Here is a tiny trained network, its code and every weight. The questions are about switching its units off for an input and a class, where a switched-off unit gives its printed mean instead of its output.

import numpy as np


def w(rows, s, z=0):
    codes = np.array(rows[::2]) - 128.0
    scale = np.full(codes.shape[1], s)
    scale[-1] = z or s
    return codes * scale


def f(y):
    return y / 2 * (1 + np.tanh(0.7978845608 * (y + 0.044715 * y**3)))


def log_softmax(a):
    a = a - a.max(-1, keepdims=True)
    return a - np.log(np.exp(a).sum(-1, keepdims=True))


def net(x, mask):
    res = np.array(x, float).reshape(1, 7) / 4 @ E
    y = f(res @ A[0][:, :-1].T + A[0][:, -1])
    res = res + np.where(mask, y, B[0][:, -1]) @ B[0][:, :-1]
    return log_softmax(res[-1] @ U[:, :-1].T + U[:, -1])


A, B = {}, {}
E = w([
[79,186,193,149,92,169,119],'x0',
[122,35,162,2,145,153,201],'x1',
[118,121,149,109,223,96,143],'x2',
[176,172,104,171,148,132,225],'x3',
[105,174,32,104,119,183,151],'x4',
[224,144,172,98,161,60,143],'x5',
[152,75,118,171,146,206,168],'x6',
],0.0082)
A[0] = w([
[149,158,155,104,172,84,181,146],'neuron 1',
[152,130,116,126,160,115,94,83],'neuron 2',
[152,154,8,211,177,75,79,144],'neuron 3',
[47,78,110,50,186,148,111,117],'neuron 4',
[158,131,160,147,105,118,131,122],'neuron 5',
[94,132,111,142,128,101,162,51],'neuron 6',
[92,75,211,229,166,98,24,177],'neuron 7',
[117,123,169,146,130,135,104,2],'neuron 8',
[126,171,110,148,142,165,103,129],'neuron 9',
[126,243,107,204,132,215,87,108],'neuron 10',
[144,195,171,87,227,67,164,120],'neuron 11',
[223,123,102,154,160,122,178,103],'neuron 12',
[122,111,106,153,146,169,163,74],'neuron 13',
[130,116,107,158,132,137,99,80],'neuron 14',
[149,135,136,105,90,141,134,117],'neuron 15',
[82,124,109,183,120,97,160,69],'neuron 16',
[156,129,90,135,123,95,111,47],'neuron 17',
[22,195,88,209,133,106,148,146],'neuron 18',
[220,120,103,142,157,103,209,164],'neuron 19',
[145,133,78,215,191,199,213,200],'neuron 20',
[71,103,105,62,181,136,106,142],'neuron 21',
[154,126,112,130,141,132,162,97],'neuron 22',
[149,76,117,118,155,141,138,17],'neuron 23',
[134,117,109,166,148,183,189,19],'neuron 24',
[128,115,136,111,141,171,132,99],'neuron 25',
],0.017,0.005)
B[0] = w([
[116,170,137,120,202,106,120,208],'neuron 1',
[147,133,151,156,108,152,135,142],'neuron 2',
[243,203,169,185,143,96,140,245],'neuron 3',
[165,29,108,71,157,127,140,222],'neuron 4',
[116,108,146,147,119,163,88,151],'neuron 5',
[115,142,136,126,129,170,151,129],'neuron 6',
[58,70,179,186,135,111,34,238],'neuron 7',
[138,108,157,131,151,120,122,135],'neuron 8',
[112,120,112,142,135,134,80,171],'neuron 9',
[99,112,33,73,141,88,10,253],'neuron 10',
[137,195,150,156,210,142,104,233],'neuron 11',
[125,78,188,83,126,187,92,217],'neuron 12',
[175,126,118,109,86,115,126,162],'neuron 13',
[136,137,129,163,154,152,99,144],'neuron 14',
[110,130,112,134,149,135,106,141],'neuron 15',
[92,166,134,104,144,132,155,150],'neuron 16',
[169,120,146,123,115,141,144,144],'neuron 17',
[3,184,132,80,127,180,174,233],'neuron 18',
[65,107,214,72,142,110,140,245],'neuron 19',
[90,42,74,214,92,110,203,253],'neuron 20',
[147,44,158,121,129,143,137,196],'neuron 21',
[100,116,150,149,117,123,140,156],'neuron 22',
[90,143,81,179,154,105,143,158],'neuron 23',
[192,114,107,100,72,143,136,175],'neuron 24',
[155,109,105,162,125,114,98,150],'neuron 25',
],0.032,0.015)
U = w([
[130,125,141,59,131,232,173,3],'0',
[233,132,157,202,70,98,151,113],'1',
[244,172,170,44,162,153,126,36],'2',
[104,253,59,144,98,122,76,133],'3',
[75,39,101,78,89,143,139,193],'4',
[88,136,126,103,40,171,222,61],'5',
[88,143,208,105,180,137,68,229],'6',
[147,117,203,122,173,138,188,42],'7',
],0.0062,0.0039)

Each question gives the input, the list of numbers given to net, and the class t.
The units are the neurons (one row each of A and B). Each row of codes is followed by its name. A weight is (code - 128) times the scale printed after its matrix; where a second scale follows, it is the last column's (A, B and U).
mask holds one flag per neuron, in row order. A switched-off neuron (its flag False) gives its mean, the last column of its row in B, instead of its output. The means were averaged over made-up inputs and are rounded, as every weight is.
A unit's drop is (log p(t) with every unit on - log p(t) with that unit switched off) / (log p(t) with every unit on - log p(t) with every unit switched off).
The circuit of an input: a set's keep is (log p(t) with only the set's units on - log p(t) with every unit switched off) / (log p(t) with every unit on - log p(t) with every unit switched off). Starting from the 12 units with the biggest drops (on a tie, the unit counted first), units are removed one at a time, each time the one whose removal leaves the highest keep (on an exact tie, the one counted first), for as long as the keep stays at least 0.8.
units of the circuit, in order: the units of the circuit, biggest drop first
most important unit: the unit with the biggest drop
top k neurons: the k neurons with the biggest drops, biggest first
drop of u: that unit's drop, to one decimal
input [2,5,6,-5,4,8,-6], class 2: top 2 neurons => [neuron 7; neuron 20]
input [-7,-3,-2,7,2,-1,3], class 1: units of the circuit, in order => [neuron 3]
input [-2,5,8,-1,8,2,-2], class 7: units of the circuit, in order => [neuron 10; neuron 7]
input [-3,2,0,-2,7,-1,-4], class 4: top 3 neurons => [neuron 3; neuron 11; neuron 1]
input [-7,-2,3,0,0,8,7], class 7: top 3 neurons => [neuron 10; neuron 7; neuron 20]
input [8,-6,1,3,-2,-4,-4], class 3: top 2 neurons => [neuron 10; neuron 19]
input [-5,-5,-4,1,0,6,5], class 1: top 3 neurons => [neuron 3; neuron 18; neuron 20]
input [2,-3,5,6,0,-4,0], class 3: top 2 neurons => [neuron 10; neuron 4]
input [4,6,-6,7,1,-7,-6], class 5: top 2 neurons => [neuron 7; neuron 10]
input [-1,-4,-1,-1,6,-5,6], class 3: top 2 neurons => [neuron 10; neuron 3]
input [-2,-2,6,-7,8,1,-7], class 2: drop of neuron 20 => 0.2
input [4,1,-7,-8,8,4,-7], class 4: drop of neuron 11 => 0.3
input [6,1,2,4,5,-7,-4], class 4: drop of neuron 10 => 0.1
input [-2,-2,6,5,-7,-3,8], class 4: most important unit => neuron 20
input [-8,-1,-8,6,0,-4,2], class 1: top 2 neurons => [neuron 3; neuron 18]
